Each row, then roughly how far along a hidden order it lies, from 0 to 15
94 73 -15 -65 39 -62 -108 16 -333 -138 -224 -23 -162 25 138 121 6 230 -20 -1 -90 -18 -36 166 -58 22 11 -924 -73 48 79 114 -290 20 -72 18 => 7
205 26 -79 -49 18 -191 -209 -35 -41 -106 -268 -9 -146 0 204 158 -38 191 -100 -79 43 32 -104 227 -36 133 35 -839 -192 77 110 125 -242 -5 -130 10 => 5
158 -58 -50 -57 -111 -300 -238 -101 288 -63 -133 -37 -120 -31 239 248 27 181 -194 -228 145 46 -73 142 -9 95 -132 -711 -115 -2 163 -7 -440 -185 -187 10 => 4
-211 16 15 -16 13 135 112 -45 339 5 108 -85 44 -33 -35 15 134 169 85 74 104 70 172 -40 -73 -157 -125 -150 193 20 -43 88 -168 14 -4 67 => 14
191 -61 -65 10 -65 -294 -295 -107 243 -52 -173 42 -71 -17 175 117 -60 -77 -162 -230 135 115 -117 204 -11 129 -1 -229 -176 8 140 240 -153 -204 -145 6 => 3
137 42 -34 -73 -14 -151 -67 -30 -94 -124 -238 -52 -151 14 195 158 -15 179 -73 -65 -19 -19 -32 184 -33 96 4 -690 -129 37 120 123 -204 -26 -112 12 => 6
-79 -10 31 -8 1 88 11 -86 275 31 223 -83 49 -42 -46 6 145 104 53 57 200 63 148 -90 -59 -183 -154 -243 199 13 -52 100 -177 -14 -6 69 => 15
-188 24 41 -34 -12 227 141 -30 224 -25 124 -116 31 -35 38 83 161 253 45 42 88 30 179 -72 -99 -227 -117 -322 194 21 -28 -1 -240 18 -2 65 => 13
35 -113 -71 39 -160 -344 -367 -123 555 48 -55 78 46 -47 55 138 -81 16 -185 -209 302 195 -50 159 -9 102 -73 86 -114 -28 95 226 84 -187 -90 24 => 1
-76 -79 -64 68 -153 -230 -343 -139 477 74 -74 53 111 -27 -16 40 -154 -112 -104 -124 331 255 0 227 14 38 -47 462 -119 -26 58 340 -32 -154 -21 28 => 0
-126 62 36 -54 13 143 114 -15 118 -43 20 -99 -6 -11 102 124 134 324 78 134 15 -11 147 17 -84 -196 -77 -480 184 31 -8 50 -209 46 -25 56 => 12
21 6 20 -98 -53 -34 123 -11 108 -120 -120 -107 -75 -18 269 281 196 321 -84 -117 -29 -92 82 79 -55 -93 -93 -999 79 26 118 -115 -423 -10 -125 25 => 9
-138 29 34 -79 -31 89 82 -13 84 -103 -43 -122 -34 -15 148 152 179 306 26 20 -27 -43 131 17 -66 -143 -101 -749 161 24 94 -28 -390 8 -58 50 => 11
107 -2 -103 59 -37 -259 -376 -84 163 -32 -202 86 -41 1 -4 36 -220 -95 -62 -85 121 193 -127 340 3 163 39 21 -189 19 58 397 -14 -65 -34 14 => 2
-17 71 20 -82 5 153 136 -3 -83 -106 -93 -117 -83 1 139 147 86 291 33 40 -208 -74 81 131 -65 -107 -40 -712 110 42 48 11 -283 85 -100 34 => 10

Next part:
198 94 -17 165 -286 -124 128 -10 223 -145 11 107 85 110 -57 -8 -122 -61 -366 -20 170 69 13 -111 -88 -139 -14 -34 -89 282 133 325 50 -323 12 36 -57 -54 -256 -102 -59 -53 -50 6 -37 -122 64 -77 -59 -136 -237 -269 => 12
-96 -5 40 -34 186 -126 -209 -143 -43 -218 -161 -237 -195 -386 291 -31 -117 -183 59 33 -237 -48 72 216 -90 -137 107 81 277 793 9 270 24 134 107 6 7 146 -33 -61 -9 -162 -123 -80 5 -160 128 -2 -105 -291 -46 -125 => 15
-139 -53 -78 74 218 82 -119 -94 -54 100 208 -95 36 331 50 26 114 -243 165 -22 233 151 -93 -28 102 -93 99 -17 516 230 -74 405 -82 22 66 100 -145 236 225 73 18 -178 58 -14 14 179 11 169 -119 -434 164 237 => 7
-129 -124 -130 61 154 -96 204 -491 68 180 83 -175 281 -185 -184 128 -155 263 203 -45 -580 213 9 46 35 55 -32 34 -103 -562 -7 309 71 -9 111 40 -274 -274 -228 -66 138 -20 -66 -127 172 -110 406 115 -188 -464 -76 43 => 0
6 -134 -79 51 -126 -82 178 -103 133 77 159 -48 6 -426 -9 42 -171 -4 11 54 247 5 -21 87 -59 -22 -125 8 -38 -389 92 -23 -80 -200 -120 -148 76 -411 -67 19 106 92 -122 -90 -5 -260 292 -83 -233 90 -214 -22 => 3
-182 71 -12 43 105 142 -139 -15 -157 87 5 -88 -220 346 -55 -44 253 8 8 -103 235 -181 65 178 32 -126 64 25 402 70 -52 -1 -116 298 40 2 78 250 282 104 57 -85 110 169 177 85 -243 223 156 -138 370 293 => 10
-14 -129 -81 33 -196 -13 129 -50 200 84 17 11 -13 -329 -54 -92 -22 -8 -101 61 195 -170 -15 38 -11 83 -73 5 7 -245 110 171 31 -227 -85 -111 276 -200 -222 91 120 192 -51 76 218 -140 145 -159 -450 200 -202 -26 => 5
-77 -64 -84 236 -172 -78 60 -292 115 43 -40 -216 122 -696 136 31 -401 -148 -360 70 171 -115 -18 129 55 -118 -21 -12 178 -146 152 416 77 -467 -5 32 121 -209 -287 -44 320 74 -40 -74 311 -115 194 -151 -629 -235 -231 173 => 6
-96 -112 -30 7 112 18 146 -449 19 151 12 -167 -77 95 92 251 -64 346 123 36 -482 49 -45 148 28 110 81 -10 484 -253 -53 79 49 -169 52 80 -163 -161 -148 24 86 -56 -9 -87 197 331 100 59 255 -382 49 378 => 0
66 101 -64 244 -232 -70 75 -146 169 -49 -178 -48 62 -43 68 -75 -72 81 -362 -157 269 32 41 -1 -36 -102 17 -30 107 306 118 117 42 -202 50 87 194 -98 -266 -71 -160 -47 -48 0 4 -76 1 -154 163 -193 -157 -209 => 13
-4 -63 -11 26 261 15 7 -61 -92 89 273 11 176 183 -226 70 107 -295 239 -4 20 144 -97 -215 158 28 83 -14 622 327 -79 518 -76 13 35 59 -149 173 113 37 13 -178 6 -97 18 136 23 48 123 -389 242 269 => 5
-76 -36 10 -18 141 94 -85 45 -117 148 181 -8 116 218 -106 43 134 -175 193 -8 165 110 -132 -249 162 20 75 -9 499 149 -60 147 -77 44 4 90 -82 334 210 63 3 -161 86 -51 -46 150 -92 54 244 -242 271 283 => 6
